Below is a small trained network, with its code and all its weights. Each question gives an input and a class and asks what happens when units are switched off, that is, made to give their printed mean instead of their output.

import numpy as np


def w(rows, s, z=0):
    codes = np.array(rows[::2]) - 128.0
    scale = np.full(codes.shape[1], s)
    scale[-1] = z or s
    return codes * scale


def norm(h):
    return h / np.sqrt((h * h).mean(-1, keepdims=True) + 1e-5)


def f(y):
    return y / 2 * (1 + np.tanh(0.7978845608 * (y + 0.044715 * y**3)))


def log_softmax(a):
    a = a - a.max(-1, keepdims=True)
    return a - np.log(np.exp(a).sum(-1, keepdims=True))


def net(x, mask):
    res = np.array(x, float).reshape(1, 6) / 4 @ E
    u = 0
    for l in range(3):
        y = f(norm(res) @ A[l][:, :-1].T + A[l][:, -1])
        res = res + np.where(mask[u : u + 9], y, B[l][:, -1]) @ B[l][:, :-1]
        u += 9
    return log_softmax(norm(res)[-1] @ U[:, :-1].T + U[:, -1])


A, B = {}, {}
E = w([
[145,146,138,151,110],'x0',
[106,107,117,98,150],'x1',
[148,174,148,181,100],'x2',
[144,156,203,92,141],'x3',
[206,79,153,155,84],'x4',
[131,149,154,83,2],'x5',
],0.0085)
A[0] = w([
[71,254,116,152,121,129],'0.n1',
[60,61,136,88,113,143],'0.n2',
[103,135,155,95,119,161],'0.n3',
[104,157,122,131,218,128],'0.n4',
[92,235,143,151,109,115],'0.n5',
[168,188,224,65,184,59],'0.n6',
[233,64,105,78,139,116],'0.n7',
[157,147,193,219,123,145],'0.n8',
[153,159,245,80,169,2],'0.n9',
],0.0097,0.0032)
B[0] = w([
[121,112,47,49,206,252],'0.n1',
[190,150,84,92,116,200],'0.n2',
[251,145,151,173,131,177],'0.n3',
[161,164,200,106,107,253],'0.n4',
[116,153,83,46,124,220],'0.n5',
[70,1,27,140,116,232],'0.n6',
[172,142,244,157,186,213],'0.n7',
[164,85,108,145,238,224],'0.n8',
[116,66,89,148,76,202],'0.n9',
],0.0075,0.0037)
A[1] = w([
[113,75,56,167,79,254],'1.n1',
[189,100,147,151,72,40],'1.n2',
[116,143,81,109,8,26],'1.n3',
[138,161,124,98,82,56],'1.n4',
[132,105,118,173,100,74],'1.n5',
[240,155,149,89,108,158],'1.n6',
[180,162,96,79,150,193],'1.n7',
[111,80,146,118,159,169],'1.n8',
[121,169,123,89,74,169],'1.n9',
],0.012,0.0016)
B[1] = w([
[100,36,59,192,43,209],'1.n1',
[170,100,180,170,159,222],'1.n2',
[131,210,137,128,69,228],'1.n3',
[157,230,255,51,111,161],'1.n4',
[181,127,73,148,140,142],'1.n5',
[157,48,77,147,146,254],'1.n6',
[242,122,91,120,95,246],'1.n7',
[157,165,65,199,78,201],'1.n8',
[195,199,166,145,149,192],'1.n9',
],0.0068,0.0045)
A[2] = w([
[115,98,102,158,254,112],'2.n1',
[60,161,204,64,87,110],'2.n2',
[231,251,127,216,164,253],'2.n3',
[149,111,5,187,159,121],'2.n4',
[117,22,109,71,179,110],'2.n5',
[14,209,92,40,128,199],'2.n6',
[89,231,45,78,99,236],'2.n7',
[183,139,168,219,112,194],'2.n8',
[65,141,125,211,220,116],'2.n9',
],0.0077,0.0022)
B[2] = w([
[202,224,156,88,2,231],'2.n1',
[136,163,215,134,149,120],'2.n2',
[124,93,124,53,154,253],'2.n3',
[121,98,117,86,87,249],'2.n4',
[42,142,63,108,79,191],'2.n5',
[59,55,246,185,207,202],'2.n6',
[99,68,100,153,183,232],'2.n7',
[134,155,88,89,204,213],'2.n8',
[159,227,141,168,91,179],'2.n9',
],0.0077,0.0053)
U = w([
[131,134,110,98,139,114],'0',
[96,117,161,136,206,251],'1',
[135,246,207,127,73,42],'2',
[34,106,127,214,45,74],'3',
],0.012,0.0026)

Each question gives the input, the list of numbers given to net, and the class t.
The units are the neurons (one row each of A and B). Each row of codes is followed by its name. A weight is (code - 128) times the scale printed after its matrix; where a second scale follows, it is the last column's (A, B and U).
mask holds one flag per neuron, layer by layer. A switched-off neuron (its flag False) gives its mean, the last column of its row in B, instead of its output. The means were averaged over made-up inputs and are rounded, as every weight is.
A unit's drop is (log p(t) with every unit on - log p(t) with that unit switched off) / (log p(t) with every unit on - log p(t) with every unit switched off).
The circuit of an input: a set's keep is (log p(t) with only the set's units on - log p(t) with every unit switched off) / (log p(t) with every unit on - log p(t) with every unit switched off). Starting from the 12 units with the biggest drops (on a tie, the unit counted first), units are removed one at a time, each time the one whose removal leaves the highest keep (on an exact tie, the one counted first), for as long as the keep stays at least 0.8.
units of the circuit, in order: the units of the circuit, biggest drop first
most important unit: the unit with the biggest drop
k most important neurons: the k neurons with the biggest drops, biggest first
top k neurons in layer l: the k neurons of layer l with the biggest drops, biggest first
input [-1,-8,1,-4,-4,3], class 1: 2 most important neurons	(0.n1, 2.n6)
input [3,-1,5,1,3,5], class 0: units of the circuit, in order	(0.n8, 2.n1)
input [-1,4,-1,-1,6,5], class 1: units of the circuit, in order	(0.n7, 2.n1, 1.n2)
input [-8,8,1,2,-1,3], class 2: 2 most important neurons	(0.n8, 0.n1)
input [-7,-7,7,2,-1,3], class 0: 2 most important neurons	(1.n7, 0.n8)
input [-3,7,-4,-3,5,8], class 2: units of the circuit, in order	(1.n3, 0.n6)
input [6,6,0,-7,-5,-4], class 3: most important unit	0.n7
input [-7,2,5,7,-6,-4], class 3: 3 most important neurons	(0.n6, 0.n9, 2.n5)
input [-8,5,5,6,-4,-6], class 2: 2 most important neurons	(2.n1, 0.n4)
input [-8,-1,-2,-3,8,3], class 1: units of the circuit, in order	(0.n7, 2.n1)
input [3,-3,-2,5,-3,2], class 3: units of the circuit, in order	(0.n6, 1.n1)
input [5,4,-4,7,-1,6], class 3: 2 most important neurons	(0.n6, 0.n9)
input [-7,-8,-1,-1,0,-4], class 2: top 2 neurons in layer 2	(2.n1, 2.n9)
input [-8,-1,-5,-8,-6,2], class 3: units of the circuit, in order	(1.n1, 2.n8)
input [0,-7,8,6,-8,1], class 0: units of the circuit, in order	(0.n1)
input [-3,3,-1,6,4,3], class 3: units of the circuit, in order	(0.n6, 0.n9, 1.n1)
input [5,4,6,-3,-5,-8], class 2: units of the circuit, in order	(2.n1, 2.n9)
input [8,-1,3,4,-8,7], class 1: units of the circuit, in order	(0.n1, 2.n6)
input [-6,3,0,2,7,2], class 1: units of the circuit, in order	(0.n7, 2.n1)
input [7,3,3,3,6,-7], class 2: units of the circuit, in order	(2.n1, 2.n7)
input [-6,0,4,6,5,1], class 3: units of the circuit, in order	(0.n6, 0.n9, 1.n1)
input [2,-7,3,4,-6,0], class 1: most important unit	0.n5
input [-7,-2,-6,2,8,7], class 1: 3 most important neurons	(0.n7, 2.n1, 1.n6)
input [-3,-5,4,-7,-3,-7], class 2: 4 most important neurons	(0.n6, 2.n1, 2.n9, 0.n4)
input [0,1,-5,7,0,-7], class 2: 2 most important neurons	(2.n1, 0.n4)
input [-4,-8,5,-7,-7,6], class 1: top 3 neurons in layer 2	(2.n6, 2.n7, 2.n1)
input [2,2,5,-5,-6,3], class 1: most important neuron	(2.n6)
